Below is a small trained network, with its code and all its weights. Each question gives an input and a class and asks what happens when units are switched off, that is, made to give their printed mean instead of their output.

import numpy as np


def w(rows, s, z=0):
    codes = np.array(rows[::2]) - 128.0
    scale = np.full(codes.shape[1], s)
    scale[-1] = z or s
    return codes * scale


def f(y):
    return y / 2 * (1 + np.tanh(0.7978845608 * (y + 0.044715 * y**3)))


def log_softmax(a):
    a = a - a.max(-1, keepdims=True)
    return a - np.log(np.exp(a).sum(-1, keepdims=True))


def net(x, mask):
    res = np.array(x, float).reshape(1, 8) / 4 @ E
    y = f(res @ A[0][:, :-1].T + A[0][:, -1])
    res = res + np.where(mask, y, B[0][:, -1]) @ B[0][:, :-1]
    return log_softmax(res[-1] @ U[:, :-1].T + U[:, -1])


A, B = {}, {}
E = w([
[114,93,144,124,161,95,116],'x0',
[154,83,58,64,216,213,222],'x1',
[44,171,72,216,123,2,252],'x2',
[133,134,121,138,121,141,131],'x3',
[123,113,134,120,151,102,117],'x4',
[154,144,92,171,110,162,130],'x5',
[131,142,126,125,116,138,133],'x6',
[29,223,119,137,219,196,55],'x7',
],0.008)
A[0] = w([
[164,103,87,76,218,135,187,121],'n0',
[52,225,104,132,210,145,57,80],'n1',
[178,139,150,123,175,172,93,167],'n2',
[220,91,160,100,70,68,202,2],'n3',
[99,103,172,192,92,93,86,115],'n4',
[201,86,191,73,97,157,111,67],'n5',
[135,148,218,188,76,87,79,140],'n6',
[176,103,115,109,209,181,231,140],'n7',
[101,164,174,187,56,74,40,143],'n8',
[178,88,189,103,117,205,37,110],'n9',
[169,132,150,64,128,156,89,84],'n10',
[254,78,162,103,84,72,198,52],'n11',
[153,90,119,73,200,189,247,126],'n12',
[181,135,197,75,126,162,98,90],'n13',
[75,130,153,130,102,95,203,176],'n14',
[138,115,100,73,183,172,207,102],'n15',
[108,220,137,150,218,139,69,109],'n16',
[132,134,104,76,204,148,174,165],'n17',
[90,157,125,158,136,82,213,124],'n18',
[72,162,113,172,120,84,228,79],'n19',
[191,107,92,82,166,186,42,107],'n20',
[66,172,100,173,147,83,249,79],'n21',
[119,163,201,150,37,76,61,137],'n22',
[203,116,155,70,156,195,89,85],'n23',
[167,53,131,150,37,80,96,54],'n24',
[59,174,143,141,155,134,151,77],'n25',
[116,90,104,106,131,163,166,29],'n26',
[46,207,127,135,229,186,86,51],'n27',
[138,52,85,106,98,113,147,107],'n28',
[175,133,137,112,127,144,90,158],'n29',
],0.0089,0.0037)
B[0] = w([
[163,183,97,84,189,216,95,212],'n0',
[156,91,216,83,19,179,236,246],'n1',
[120,85,143,181,181,85,104,193],'n2',
[128,56,196,127,44,132,245,220],'n3',
[167,103,135,94,159,189,86,191],'n4',
[39,110,90,228,133,91,128,212],'n5',
[229,238,61,58,203,218,82,226],'n6',
[223,249,97,43,119,195,89,233],'n7',
[230,221,85,27,191,212,78,248],'n8',
[28,76,106,234,219,1,120,254],'n9',
[71,104,100,193,155,94,131,189],'n10',
[150,51,251,150,5,168,230,242],'n11',
[185,241,88,32,196,212,81,246],'n12',
[59,134,81,174,153,52,81,200],'n13',
[92,104,117,173,138,129,99,202],'n14',
[164,190,109,46,175,189,106,209],'n15',
[164,70,228,110,22,195,208,221],'n16',
[156,189,105,101,136,177,106,203],'n17',
[28,70,102,188,160,75,49,220],'n18',
[33,114,48,233,111,54,60,235],'n19',
[9,113,121,233,131,93,95,231],'n20',
[43,128,73,247,146,41,64,255],'n21',
[231,196,72,46,227,195,63,242],'n22',
[86,109,102,156,102,82,83,230],'n23',
[192,117,205,61,82,184,205,205],'n24',
[107,111,138,189,61,119,122,173],'n25',
[203,122,155,94,128,191,175,145],'n26',
[166,44,231,115,3,139,237,243],'n27',
[144,154,171,113,99,112,170,172],'n28',
[83,129,127,162,155,70,110,174],'n29',
],0.0061,0.0089)
U = w([
[201,221,68,14,221,185,29,252],'0',
[28,123,76,217,177,22,70,53],'1',
[145,69,223,91,45,148,255,138],'2',
],0.0079,0.003)

Each question gives the input, the list of numbers given to net, and the class t.
The units are the neurons (one row each of A and B). Each row of codes is followed by its name. A weight is (code - 128) times the scale printed after its matrix; where a second scale follows, it is the last column's (A, B and U).
mask holds one flag per neuron, in row order. A switched-off neuron (its flag False) gives its mean, the last column of its row in B, instead of its output. The means were averaged over made-up inputs and are rounded, as every weight is.
A unit's drop is (log p(t) with every unit on - log p(t) with that unit switched off) / (log p(t) with every unit on - log p(t) with every unit switched off).
The circuit of an input: a set's keep is (log p(t) with only the set's units on - log p(t) with every unit switched off) / (log p(t) with every unit on - log p(t) with every unit switched off). Starting from the 12 units with the biggest drops (on a tie, the unit counted first), units are removed one at a time, each time the one whose removal leaves the highest keep (on an exact tie, the one counted first), for as long as the keep stays at least 0.8.
circuit, biggest first: the units of the circuit, biggest drop first
k most important neurons: the k neurons with the biggest drops, biggest first
input [6,1,1,-8,1,8,-1,-2], class 2: circuit, biggest first => n22, n9
input [2,-3,-6,0,-2,-2,-5,6], class 1: circuit, biggest first => n9
input [6,-8,8,5,7,1,-1,7], class 0: 3 most important neurons => n8, n6, n22
input [-5,7,6,-4,7,7,-6,-7], class 0: 3 most important neurons => n12, n7, n0
input [-6,5,7,5,0,7,3,-4], class 1: 2 most important neurons => n21, n19
input [0,6,-4,4,7,-6,-6,8], class 2: 2 most important neurons => n27, n1
input [0,-1,2,6,-6,3,5,-1], class 1: 2 most important neurons => n12, n7
input [2,6,-7,-5,-2,-8,-5,2], class 1: 2 most important neurons => n9, n20
input [-4,-8,4,5,8,4,4,-7], class 0: 3 most important neurons => n22, n6, n8
input [2,-8,0,4,-8,8,1,-7], class 0: 3 most important neurons => n22, n6, n8
input [7,2,-7,0,-8,6,0,-7], class 1: 2 most important neurons => n9, n5
input [-8,7,6,6,7,0,0,-6], class 0: 2 most important neurons => n12, n7
input [-3,3,6,4,1,-1,4,7], class 2: 3 most important neurons => n27, n1, n16
input [0,7,-8,3,-4,1,-2,-3], class 1: 2 most important neurons => n9, n20
